Below are the code and all the weights of a small trained network. Each question names an input and a class and asks about switching units off, where a switched-off unit gives its printed mean instead of its output.

import numpy as np


def w(rows, s, z=0):
    codes = np.array(rows[::2]) - 128.0
    scale = np.full(codes.shape[1], s)
    scale[-1] = z or s
    return codes * scale


def f(y):
    return y / 2 * (1 + np.tanh(0.7978845608 * (y + 0.044715 * y**3)))


def log_softmax(a):
    a = a - a.max(-1, keepdims=True)
    return a - np.log(np.exp(a).sum(-1, keepdims=True))


def net(x, mask):
    res = np.array(x, float).reshape(1, 7) / 4 @ E
    y = f(res @ A[0][:, :-1].T + A[0][:, -1])
    res = res + np.where(mask, y, B[0][:, -1]) @ B[0][:, :-1]
    return log_softmax(res[-1] @ U[:, :-1].T + U[:, -1])


A, B = {}, {}
E = w([
[132,35,189,156,2,78,227,194,105],'x0',
[78,201,30,129,63,163,129,166,78],'x1',
[144,125,60,175,43,118,69,113,121],'x2',
[93,178,225,80,118,86,80,139,235],'x3',
[150,85,174,176,132,90,141,116,208],'x4',
[96,77,199,162,34,176,214,98,163],'x5',
[112,126,117,124,161,110,130,148,136],'x6',
],0.008)
A[0] = w([
[85,130,108,92,104,168,204,55,88,178],'n1',
[211,143,87,135,193,84,103,109,134,251],'n2',
[99,111,205,110,101,81,106,127,101,120],'n3',
[145,119,27,127,154,164,124,91,114,208],'n4',
[69,124,185,113,113,1,97,28,183,62],'n5',
[118,185,158,83,73,142,120,136,164,128],'n6',
[99,81,90,130,142,108,109,142,54,155],'n7',
],0.0074,0.0023)
B[0] = w([
[207,79,45,100,165,160,41,214,105,212],'n1',
[56,130,254,127,130,199,158,94,159,254],'n2',
[88,221,137,153,74,140,130,82,211,199],'n3',
[235,26,79,91,104,238,202,154,112,252],'n4',
[179,193,133,150,181,124,23,166,138,238],'n5',
[152,220,191,128,13,112,115,43,152,183],'n6',
[128,98,181,89,65,219,127,102,94,202],'n7',
],0.0068,0.0056)
U = w([
[109,78,156,135,135,192,221,70,93,187],'0',
[37,209,182,51,81,159,76,130,192,235],'1',
[148,100,188,177,164,167,171,98,168,128],'2',
[160,186,194,208,171,83,101,71,186,6],'3',
[92,123,134,98,98,197,90,152,64,5],'4',
[66,254,86,42,68,152,173,99,175,238],'5',
],0.0071,0.0023)

Each question gives the input, the list of numbers given to net, and the class t.
The units are the neurons (one row each of A and B). Each row of codes is followed by its name. A weight is (code - 128) times the scale printed after its matrix; where a second scale follows, it is the last column's (A, B and U).
mask holds one flag per neuron, in row order. A switched-off neuron (its flag False) gives its mean, the last column of its row in B, instead of its output. The means were averaged over made-up inputs and are rounded, as every weight is.
A unit's drop is (log p(t) with every unit on - log p(t) with that unit switched off) / (log p(t) with every unit on - log p(t) with every unit switched off).
The circuit of an input: a set's keep is (log p(t) with only the set's units on - log p(t) with every unit switched off) / (log p(t) with every unit on - log p(t) with every unit switched off). Starting from all 7 units, units are removed one at a time, each time the one whose removal leaves the highest keep (on an exact tie, the one counted first), for as long as the keep stays at least 0.8.
circuit, biggest first: the units of the circuit, biggest drop first
k most important neurons: the k neurons with the biggest drops, biggest first
drop when u is switched off: that unit's drop, to one decimal
input [-2,-4,-1,-3,-8,-4,-6], class 0: circuit, biggest first : [n4, n5, n2]
input [-7,4,4,0,8,-5,-3], class 0: most important neuron : [n4]
input [-1,0,0,7,4,1,-3], class 3: circuit, biggest first : [n5, n7]
input [-8,-1,-6,-1,0,-1,7], class 0: circuit, biggest first : [n4, n5, n3]
input [-8,-2,3,-2,4,-3,4], class 2: circuit, biggest first : [n4, n2]
input [-3,-8,-1,-6,-3,-6,-6], class 0: circuit, biggest first : [n4, n5, n2]
input [4,8,-7,-6,0,5,6], class 4: 2 most important neurons : [n1, n2]
input [-6,1,8,-3,2,-1,-1], class 0: 2 most important neurons : [n4, n5]
input [8,6,-8,-5,-6,6,5], class 4: drop when n3 is switched off : 0.0
input [2,-6,0,6,2,5,8], class 3: drop when n5 is switched off : 0.4
input [3,-3,0,8,2,7,-1], class 3: drop when n7 is switched off : 0.2
